How the points are linked:
Q73 ze Q406
Q73 ke Q502
Q73 se Q501
Q73 si Q289
Q73 ni Q986
Q73 da Q734
Q636 ze Q151
Q636 ke Q180
Q636 se Q585
Q636 si Q759
Q636 ni Q511
Q636 da Q192
Q63 ze Q315
Q63 ke Q237
Q63 se Q696
Q63 si Q733
Q63 ni Q185
Q63 da Q768
Q278 ze Q511
Q278 ke Q842
Q278 se Q120
Q278 si Q882
Q278 ni Q607
Q278 da Q30
Q185 ze Q610
Q185 ke Q968
Q185 se Q768
Q185 si Q63
Q185 ni Q839
Q185 da Q268
Q611 ze Q734
Q611 ke Q986
Q611 se Q417
Q611 si Q184
Q611 ni Q61
Q611 da Q889
Q521 ze Q107
Q521 ke Q300
Q521 se Q986
Q521 si Q74
Q521 ni Q289
Q521 da Q570
Q882 ze Q636
Q882 ke Q114
Q882 se Q62
Q882 si Q192
Q882 ni Q278
Q882 da Q120
Q283 ze Q288
Q283 ke Q997
Q283 se Q250
Q283 si Q700
Q283 ni Q89
Q283 da Q290
Q279 ze Q114
Q279 ke Q195
Q279 se Q882
Q279 si Q511
Q279 ni Q585
Q279 da Q278
Q700 ze Q259
Q700 ke Q245
Q700 se Q730
Q700 si Q489
Q700 ni Q283
Q700 da Q250
Q545 ze Q61
Q545 ke Q93
Q545 se Q777
Q545 si Q155
Q545 ni Q392
Q545 da Q644
Q406 ze Q300
Q406 ke Q495
Q406 se Q521
Q406 si Q562
Q406 ni Q675
Q406 da Q289
Q768 ze Q733
Q768 ke Q610
Q768 se Q606
Q768 si Q696
Q768 ni Q268
Q768 da Q495
Q93 ze Q570
Q93 ke Q289
Q93 se Q61
Q93 si Q241
Q93 ni Q184
Q93 da Q855
Q495 ze Q696
Q495 ke Q63
Q495 se Q300
Q495 si Q606
Q495 ni Q19
Q495 da Q169
Q120 ze Q192
Q120 ke Q511
Q120 se Q225
Q120 si Q62
Q120 ni Q30
Q120 da Q237
Q675 ze Q169
Q675 ke Q19
Q675 se Q289
Q675 si Q406
Q675 ni Q74
Q675 da Q73
Q242 ze Q941
Q242 ke Q250
Q242 se Q195
Q242 si Q208
Q242 ni Q180
Q242 da Q151
Q296 ze Q268
Q296 ke Q839
Q296 se Q502
Q296 si Q19
Q296 ni Q300
Q296 da Q107
Q941 ze Q89
Q941 ke Q489
Q941 se Q981
Q941 si Q145
Q941 ni Q900
Q941 da Q208
Q951 ze Q417
Q951 ke Q611
Q951 se Q48
Q951 si Q392
Q951 ni Q777
Q951 da Q245
Q878 ze Q237
Q878 ke Q30
Q878 se Q63
Q878 si Q610
Q878 ni Q806
Q878 da Q185
Q900 ze Q730
Q900 ke Q700
Q900 se Q208
Q900 si Q941
Q900 ni Q448
Q900 da Q242
Q169 ze Q606
Q169 ke Q768
Q169 se Q562
Q169 si Q300
Q169 ni Q502
Q169 da Q406
Q48 ze Q545
Q48 ke Q417
Q48 se Q434
Q48 si Q644
Q48 ni Q245
Q48 da Q259
Q610 ze Q225
Q610 ke Q120
Q610 se Q733
Q610 si Q315
Q610 ni Q878
Q610 da Q63
Q107 ze Q19
Q107 ke Q17
Q107 se Q675
Q107 si Q502
Q107 ni Q562
Q107 da Q74
Q784 ze Q448
Q784 ke Q145
Q784 se Q71
Q784 si Q180
Q784 ni Q195
Q784 da Q114
Q733 ze Q801
Q733 ke Q225
Q733 se Q839
Q733 si Q806
Q733 ni Q63
Q733 da Q696
Q489 ze Q434
Q489 ke Q48
Q489 se Q89
Q489 si Q916
Q489 ni Q700
Q489 da Q730
Q19 ze Q768
Q19 ke Q185
Q19 se Q169
Q19 si Q495
Q19 ni Q296
Q19 da Q502
Q208 ze Q145
Q208 ke Q730
Q208 se Q784
Q208 si Q981
Q208 ni Q242
Q208 da Q195
Q145 ze Q283
Q145 ke Q916
Q145 se Q448
Q145 si Q290
Q145 ni Q941
Q145 da Q981
Q434 ze Q777
Q434 ke Q545
Q434 se Q104
Q434 si Q997
Q434 ni Q259
Q434 da Q916
Q114 ze Q180
Q114 ke Q981
Q114 se Q636
Q114 si Q71
Q114 ni Q842
Q114 da Q511
Q734 ze Q289
Q734 ke Q675
Q734 se Q93
Q734 si Q501
Q734 ni Q301
Q734 da Q184
Q562 ze Q296
Q562 ke Q606
Q562 se Q74
Q562 si Q107
Q562 ni Q406
Q562 da Q521
Q245 ze Q392
Q245 ke Q889
Q245 se Q259
Q245 si Q48
Q245 ni Q997
Q245 da Q288
Q290 ze Q700
Q290 ke Q104
Q290 se Q900
Q290 si Q250
Q290 ni Q145
Q290 da Q448
Q916 ze Q997
Q916 ke Q644
Q916 se Q283
Q916 si Q104
Q916 ni Q489
Q916 da Q89
Q61 ze Q301
Q61 ke Q570
Q61 se Q889
Q61 si Q611
Q61 ni Q855
Q61 da Q155
Q392 ze Q855
Q392 ke Q184
Q392 se Q644
Q392 si Q545
Q392 ni Q951
Q392 da Q48
Q300 ze Q17
Q300 ke Q696
Q300 se Q107
Q300 si Q296
Q300 ni Q169
Q300 da Q562
Q730 ze Q916
Q730 ke Q259
Q730 se Q145
Q730 si Q89
Q730 ni Q250
Q730 da Q941
Q501 ze Q521
Q501 ke Q406
Q501 se Q241
Q501 si Q570
Q501 ni Q734
Q501 da Q93
Q606 ze Q839
Q606 ke Q733
Q606 se Q296
Q606 si Q17
Q606 ni Q495
Q606 da Q300
Q180 ze Q900
Q180 ke Q290
Q180 se Q151
Q180 si Q242
Q180 ni Q784
Q180 da Q71
Q151 ze Q208
Q151 ke Q900
Q151 se Q842
Q151 si Q195
Q151 ni Q71
Q151 da Q759
Q155 ze Q611
Q155 ke Q241
Q155 se Q951
Q155 si Q889
Q155 ni Q545
Q155 da Q777
Q268 ze Q63
Q268 ke Q878
Q268 se Q495
Q268 si Q768
Q268 ni Q17
Q268 da Q19
Q986 ze Q675
Q986 ke Q107
Q986 se Q734
Q986 si Q73
Q986 ni Q570
Q986 da Q301
Q192 ze Q759
Q192 ke Q71
Q192 se Q607
Q192 si Q585
Q192 ni Q882
Q192 da Q62
Q71 ze Q242
Q71 ke Q448
Q71 se Q759
Q71 si Q151
Q71 ni Q114
Q71 da Q636
Q315 ze Q27
Q315 ke Q62
Q315 se Q806
Q315 si Q801
Q315 ni Q610
Q315 da Q733
Q301 ze Q73
Q301 ke Q74
Q301 se Q184
Q301 si Q734
Q301 ni Q241
Q301 da Q611
Q250 ze Q489
Q250 ke Q288
Q250 se Q941
Q250 si Q730
Q250 ni Q290
Q250 da Q900
Q585 ze Q842
Q585 ke Q151
Q585 se Q278
Q585 si Q279
Q585 ni Q192
Q585 da Q607
Q17 ze Q185
Q17 ke Q806
Q17 se Q19
Q17 si Q268
Q17 ni Q606
Q17 da Q296
Q74 ze Q502
Q74 ke Q296
Q74 se Q73
Q74 si Q675
Q74 ni Q521
Q74 da Q986
Q801 ze Q30
Q801 ke Q607
Q801 se Q878
Q801 si Q968
Q801 ni Q315
Q801 da Q806
Q89 ze Q104
Q89 ke Q434
Q89 se Q290
Q89 si Q283
Q89 ni Q730
Q89 da Q145
Q842 ze Q784
Q842 ke Q208
Q842 se Q511
Q842 si Q114
Q842 ni Q759
Q842 da Q279
Q806 ze Q968
Q806 ke Q27
Q806 se Q185
Q806 si Q878
Q806 ni Q733
Q806 da Q839
Q511 ze Q71
Q511 ke Q784
Q511 se Q192
Q511 si Q636
Q511 ni Q279
Q511 da Q882
Q607 ze Q279
Q607 ke Q759
Q607 se Q30
Q607 si Q278
Q607 ni Q62
Q607 da Q27
Q968 ze Q120
Q968 ke Q278
Q968 se Q610
Q968 si Q237
Q968 ni Q801
Q968 da Q878
Q288 ze Q48
Q288 ke Q951
Q288 se Q489
Q288 si Q259
Q288 ni Q104
Q288 da Q700
Q27 ze Q278
Q27 ke Q585
Q27 se Q968
Q27 si Q30
Q27 ni Q225
Q27 da Q801
Q777 ze Q889
Q777 ke Q61
Q777 se Q245
Q777 si Q951
Q777 ni Q644
Q777 da Q997
Q184 ze Q501
Q184 ke Q73
Q184 se Q855
Q184 si Q93
Q184 ni Q611
Q184 da Q417
Q696 ze Q806
Q696 ke Q315
Q696 se Q17
Q696 si Q839
Q696 ni Q768
Q696 da Q606
Q104 ze Q245
Q104 ke Q777
Q104 se Q700
Q104 si Q288
Q104 ni Q916
Q104 da Q283
Q289 ze Q562
Q289 ke Q169
Q289 se Q570
Q289 si Q521
Q289 ni Q73
Q289 da Q501
Q889 ze Q184
Q889 ke Q301
Q889 se Q392
Q889 si Q417
Q889 ni Q155
Q889 da Q951
Q448 ze Q250
Q448 ke Q283
Q448 se Q242
Q448 si Q900
Q448 ni Q981
Q448 da Q180
Q30 ze Q882
Q30 ke Q279
Q30 se Q237
Q30 si Q120
Q30 ni Q27
Q30 da Q968
Q644 ze Q155
Q644 ke Q855
Q644 se Q997
Q644 si Q777
Q644 ni Q48
Q644 da Q434
Q259 ze Q644
Q259 ke Q392
Q259 se Q916
Q259 si Q434
Q259 ni Q288
Q259 da Q489
Q241 ze Q986
Q241 ke Q521
Q241 se Q611
Q241 si Q301
Q241 ni Q93
Q241 da Q61
Q570 ze Q74
Q570 ke Q562
Q570 se Q301
Q570 si Q986
Q570 ni Q501
Q570 da Q241
Q759 ze Q195
Q759 ke Q242
Q759 se Q279
Q759 si Q842
Q759 ni Q636
Q759 da Q585
Q62 ze Q585
Q62 ke Q636
Q62 se Q27
Q62 si Q607
Q62 ni Q120
Q62 da Q225
Q855 ze Q241
Q855 ke Q501
Q855 se Q155
Q855 si Q61
Q855 ni Q417
Q855 da Q545
Q839 ze Q878
Q839 ke Q801
Q839 se Q268
Q839 si Q185
Q839 ni Q696
Q839 da Q17
Q502 ze Q495
Q502 ke Q268
Q502 se Q406
Q502 si Q169
Q502 ni Q107
Q502 da Q675
Q195 ze Q981
Q195 ke Q941
Q195 se Q114
Q195 si Q784
Q195 ni Q151
Q195 da Q842
Q225 ze Q607
Q225 ke Q192
Q225 se Q801
Q225 si Q27
Q225 ni Q237
Q225 da Q315
Q997 ze Q951
Q997 ke Q155
Q997 se Q288
Q997 si Q245
Q997 ni Q434
Q997 da Q104
Q417 ze Q93
Q417 ke Q734
Q417 se Q545
Q417 si Q855
Q417 ni Q889
Q417 da Q392
Q981 ze Q290
Q981 ke Q89
Q981 se Q180
Q981 si Q448
Q981 ni Q208
Q981 da Q784
Q237 ze Q62
Q237 ke Q882
Q237 se Q315
Q237 si Q225
Q237 ni Q968
Q237 da Q610

The rows follow the links: the fewer symbols apart two points are, the more alike their rows tend to be.

Each row is also shifted at random along 4 hidden directions that mean nothing.

Some points, each with a row of numbers:
Q981: (+17, -1, +0, +11, +22, +6, -6, -7, +3, -13, -2, +15, -5, -17, -5, +3, +10, +18, +14, +7, -8, -10, +11, +26, -17, -18, -5, +1, -8, -8, -3, -4, +5, +1, +4, -8, -9, -2, -6, +9, +0, -15, +5)
Q73: (+6, -3, +11, +4, +17, +12, -10, -3, -7, -11, +0, -9, -5, -10, -1, -22, +14, -4, -1, -10, -14, 0, +4, -22, +12, -9, +7, -2, 0, -1, -10, +2, +13, -3, +29, +15, -9, +19, +14, -11, +5, +5, +5)
Q289: (-31, -10, -2, -26, -20, +19, -2, +1, -17, -4, -2, -6, +6, -2, +13, -22, +1, -18, -7, -7, -2, +3, -2, -12, -6, +14, -2, +6, -2, +4, -1, +7, +5, +2, -4, -5, +1, +6, +7, -21, -2, +13, +5)
Q241: (+17, -12, +11, +9, +12, +19, -9, +8, -18, +6, +14, +8, -1, -1, +7, +20, -6, -2, -14, +5, -1, -22, -3, -6, -4, 0, +1, +1, +4, -1, +10, -14, +6, +12, -7, -11, -17, -9, -10, -11, +15, +1, +6)
Q734: (+33, -9, +14, +16, +27, +19, -14, +3, -15, -2, +13, +4, -5, -8, +4, +8, +3, +4, -10, 0, -9, -20, +1, -8, +1, -10, +4, -3, +1, -2, +0, -11, +11, +8, +10, -1, -18, +2, -2, -8, +17, -1, +10)
Q495: (-21, -20, -1, -17, -9, +6, -7, -4, -11, +14, +10, -14, +9, -6, +14, +6, -11, +13, -6, +3, 0, -19, +9, +7, -24, +7, -3, -9, +11, -7, +9, +6, +1, +12, +4, +5, +0, -16, +0, -4, +10, +3, +7)
Q245: (-32, +2, +2, +9, +15, +2, -5, -5, -5, +4, +8, +9, 0, -5, +1, +10, -12, +15, -10, +9, +5, -9, -11, +9, -2, -6, -6, -9, -6, +4, -6, -12, +5, -4, -12, -10, +5, -4, +6, +5, +17, -2, +5)
Q300: (+8, -14, -9, -18, -12, +5, -6, -4, -5, 0, +2, -10, +3, -6, +14, -26, -1, -1, -10, -6, -9, +0, +1, +2, -10, +5, -3, -5, +5, 0, -11, +13, +6, +7, -7, +2, +7, +2, +7, -11, -3, +6, +12)
Q842: (-19, +4, -4, +2, +2, +4, +1, -2, -4, +1, -15, +1, +2, +3, -10, -3, +13, 0, +17, 0, -1, -1, +16, -1, -5, -7, -4, +4, -9, +0, +8, -2, -10, -9, +22, +4, -4, +4, -7, +8, -6, -9, -17)
Q562: (+31, -18, +8, -7, +0, +7, -4, -2, -10, +9, +3, -5, +4, -13, +6, +6, -3, +7, -7, +7, -4, -17, +7, -11, -9, +1, +0, -6, +9, -4, +10, +0, +8, +9, +5, +4, -13, -8, -2, -10, +7, +6, +1)
Q610: (-32, +11, +1, -8, -12, -12, +4, +2, +12, -1, +2, -23, +1, +16, -2, -6, +1, -8, +10, -16, +5, +16, +1, -5, +10, +11, +11, +3, +7, -4, -1, +13, -9, -5, +25, +22, +14, +5, +12, +9, -6, +3, -1)
Q89: (+13, +6, +8, +5, +7, -15, +12, -6, +18, -9, -7, +13, -4, -17, -10, +9, -1, +10, +7, +12, +3, +8, -4, +4, +7, -7, 0, +0, -2, -3, -2, -1, +10, -4, -9, -3, -5, -1, +3, +4, -4, +0, -1)
Q730: (-8, +4, +8, +4, +13, -5, +5, -9, +11, -10, -4, +11, -2, -20, -8, +10, +0, +17, +11, +12, +2, -1, 0, +13, -4, -10, -2, -1, -4, -6, -2, -4, +9, -5, +1, -4, -5, -3, +5, +7, +3, -4, +3)
Q104: (-1, +2, -4, -6, -11, -8, +10, -2, +5, +1, +0, +17, +2, -6, +3, +11, -16, +4, -9, +15, +12, +4, -16, +14, -3, +6, -9, 0, -3, +5, -1, -5, +4, 0, -42, -22, +7, -11, -2, -2, +1, +4, +3)
Q900: (-35, +3, -3, -12, -8, +0, +8, -6, +7, -13, -11, +10, +1, -12, -3, -6, +7, 0, +15, +5, 0, +8, +5, +15, -11, +0, -4, +8, -7, -4, +1, +5, +2, -3, -6, -10, -2, +0, -1, 0, -11, -3, -1)
Q48: (+13, +6, -16, +1, -13, -7, +5, +5, +6, -2, +2, +16, -4, +8, +6, -11, -11, -12, -21, +2, +3, +16, -25, +7, +10, +6, -9, +1, -5, +14, -18, -1, +2, +1, -56, -24, +16, +3, -2, -8, -8, +6, +8)
Q675: (+28, -19, +4, -16, -13, +12, -1, +2, -15, +10, +3, +1, +7, -8, +12, +8, -9, -2, -12, +8, +1, -16, +3, -7, -14, +10, -3, 0, +7, -1, +14, -1, +5, +13, -13, -9, -12, -14, -7, -16, +5, +9, +3)
Q145: (-39, +0, +2, -12, -4, +2, +7, -7, +5, -9, -7, +11, +3, -15, -2, +6, 0, +8, +14, +11, +5, 0, +4, +18, -15, 0, -5, +5, -5, -6, +6, 0, +3, -2, -6, -11, -5, -7, -1, +2, -3, -2, -1)
Q882: (+5, +6, -13, +6, +19, +25, -20, -6, -20, -2, +8, +2, +2, +10, +5, -4, +3, +12, +8, -6, -1, -17, +5, +37, -26, -11, -10, -1, -20, 0, -5, -12, -12, -7, +13, -12, +14, +1, +2, +16, +16, -19, +5)
Q941: (+30, +5, +18, +14, +9, -25, +18, -2, +26, -7, -17, +11, -5, -20, -22, +21, +10, +9, +19, +14, +2, +7, +11, -17, +16, -10, +7, +3, +7, -8, +12, +1, +7, -3, +13, +12, -24, -2, -8, +6, -13, -1, -16)
Q151: (+2, -1, -8, +6, +12, +11, -7, -4, -6, -5, -7, +10, -1, -4, -4, -2, +12, +8, +14, +2, -7, -10, +15, +19, -18, -13, -8, +2, -11, -3, +2, -5, -5, -2, +8, -8, -5, +0, -10, +8, -3, -14, -4)
Q889: (+41, -2, +3, +17, -3, -8, +6, +14, +1, +11, +6, +15, -4, +8, +1, +23, -11, -11, -22, +10, +4, -2, -14, -17, +18, +5, +1, +1, +8, +8, +7, -10, +1, +11, -39, -14, -11, -9, -18, -9, -1, +6, -3)
Q107: (-18, -14, +19, -13, -11, -10, +10, -1, -1, +14, -11, -18, +8, -13, -6, +9, +1, +0, +3, +6, +2, -5, +15, -44, +9, +7, +9, -4, +16, -4, +21, +7, +6, +0, +34, +28, -19, -4, +3, -11, +0, +15, -18)
Q155: (-23, +6, +1, +12, +2, -6, +1, +6, +3, 0, 0, +3, -5, +7, -3, -8, +0, -12, -13, -4, -2, +11, -13, -20, +24, 0, +3, 0, +1, +10, -10, -3, +3, -3, -11, +1, +1, +11, +2, -7, -3, +6, -1)
Q644: (-35, +2, +4, +2, -8, -10, +10, +3, +1, +12, -1, +6, +3, +2, -2, +17, -13, -2, -12, +12, +12, +1, -11, -14, +12, +7, -3, -3, +3, +7, +7, -8, 0, -2, -20, -6, -1, -7, -3, -3, +3, +8, -9)
Q315: (+29, +10, -6, +3, -1, -6, -4, +3, +9, -5, +12, -11, -4, +16, +4, -6, -1, -4, +2, -14, -1, +10, -5, +16, +2, +3, +6, +1, +3, -3, -10, +8, -7, +1, +3, +6, +17, +3, +6, +11, -2, -5, +12)

From each start, follow one symbol. Which point do you reach?
Answer with the point's name.
start (+22, +9, -10, +8, +15, +1, -16, -3, +6, -12, +18, -13, -8, +12, +8, -22, +4, +6, +1, -21, -10, +7, -5, +28, -4, -7, +5, -5, -1, -5, -25, +8, -1, +1, +12, +9, +22, +11, +15, +14, +5, -11, +24)
se: Q63
start (+4, -2, +10, +16, +0, -12, +8, +10, +2, +16, +2, +9, -1, +4, -5, +30, -11, -3, -16, +13, +8, -5, -9, -24, +20, +3, +3, -2, +9, +6, +14, -11, +0, +5, -18, -3, -13, -10, -13, -4, +3, +7, -11)
ni: Q392
start (+65, +7, -4, +8, -5, -5, +5, +7, 0, +10, -4, +6, +2, +16, -6, +21, -2, -3, +5, +4, +10, -2, +3, +3, +1, +3, -2, +5, -2, +2, +14, -8, -15, -2, -4, -6, -1, -9, -15, +10, -4, -7, -14)
ze: Q511
start (-4, -15, +13, +5, +18, +29, -15, +3, -27, +7, +18, +6, +2, -5, +11, +23, -7, +7, -12, +7, 0, -33, +1, +3, -16, -2, -1, -2, +0, -4, +14, -17, +6, +12, +2, -12, -17, -12, -7, -9, +24, -2, +9)
ke: Q74
start (+38, +4, +8, +29, +17, -17, +3, +5, +10, +8, +3, +12, -7, -1, -9, +20, -8, +6, -15, +10, +1, -1, -11, -16, +24, -10, +2, -7, +6, +6, -2, -11, +6, +1, -16, +1, -8, -1, -6, +2, +4, +1, -4)
ni: Q644
start (-22, +9, -9, -1, -3, -1, +3, -2, +5, -10, -21, +0, -2, +3, -11, -25, +22, -10, +18, -8, -8, +15, +13, -4, +4, -7, -2, +8, -11, +3, -5, +7, -7, -12, +17, +6, +1, +16, -2, +4, -18, -6, -13)
si: Q151
start (+20, -14, -14, -12, -12, +5, -10, +2, -6, +9, +22, -5, +3, +8, +22, +7, -17, +7, -12, -2, +1, -14, -3, +35, -29, +10, -5, -5, +10, -6, 0, +6, -5, +19, -26, -12, +13, -21, -6, +2, +6, -4, +22)
ze: Q878
start (-10, +14, -5, +3, +10, +10, -10, -4, -6, -4, +3, -10, +0, +15, -2, -9, +5, +3, +13, -13, +2, +1, +2, +17, -6, -4, +0, +1, -12, -1, -6, -3, -12, -12, +28, +6, +16, +9, +11, +16, +9, -11, +0)
da: Q237
start (+33, -11, 0, -1, -4, -13, -1, +1, +8, +10, +11, -12, +1, +0, +6, +8, -8, +8, -7, -1, -3, -6, +5, +1, -4, +3, +5, -8, +18, -7, +3, +9, +0, +13, -1, +12, 0, -11, -3, +2, -1, +1, +7)
ke: Q610
start (-57, +7, +6, +4, +28, +7, -8, -17, +0, -14, +3, +4, -2, -20, -4, -6, +1, +26, +10, +5, 0, -5, -2, +23, -10, -17, -5, -7, -13, -5, -15, -6, +12, -13, +17, 0, +6, +7, +21, +11, +18, -8, +10)
si: Q489
start (-16, -4, -6, -10, -10, +5, +6, -1, 0, -5, -9, +14, +3, -8, 0, +7, +4, +2, +13, +9, +2, -4, +10, +18, -20, +1, -7, +8, -5, -5, +11, 0, -3, +3, -12, -16, -8, -10, -14, +0, -10, -5, -4)
se: Q784
start (-6, -14, -3, -19, -6, +18, -9, -4, -16, -2, +3, -7, +5, -9, +14, -20, +0, -2, -8, -4, -7, -8, +2, +0, -15, +5, -4, -2, -1, 0, -5, +5, +8, +5, +0, -3, +1, +2, +7, -14, +5, +6, +10)
da: Q289
start (-23, +6, +2, -4, -4, -10, +12, -4, +15, -14, -18, +6, -2, -12, -12, -8, +15, -3, +20, +2, -3, +15, +9, -3, +5, -4, +2, +8, -3, -4, +1, +7, +3, -7, +9, +4, -7, +7, -1, +1, -18, -1, -9)
ni: Q981
start (-17, -8, -1, +6, +29, +9, -25, -11, -6, -2, +22, -19, -3, -5, +10, -11, +1, +27, +1, -12, -13, -18, +8, +26, -20, -14, +3, -15, +4, -11, -16, +5, +5, +5, +33, +17, +12, +2, +17, +14, +20, -12, +24)
ke: Q315
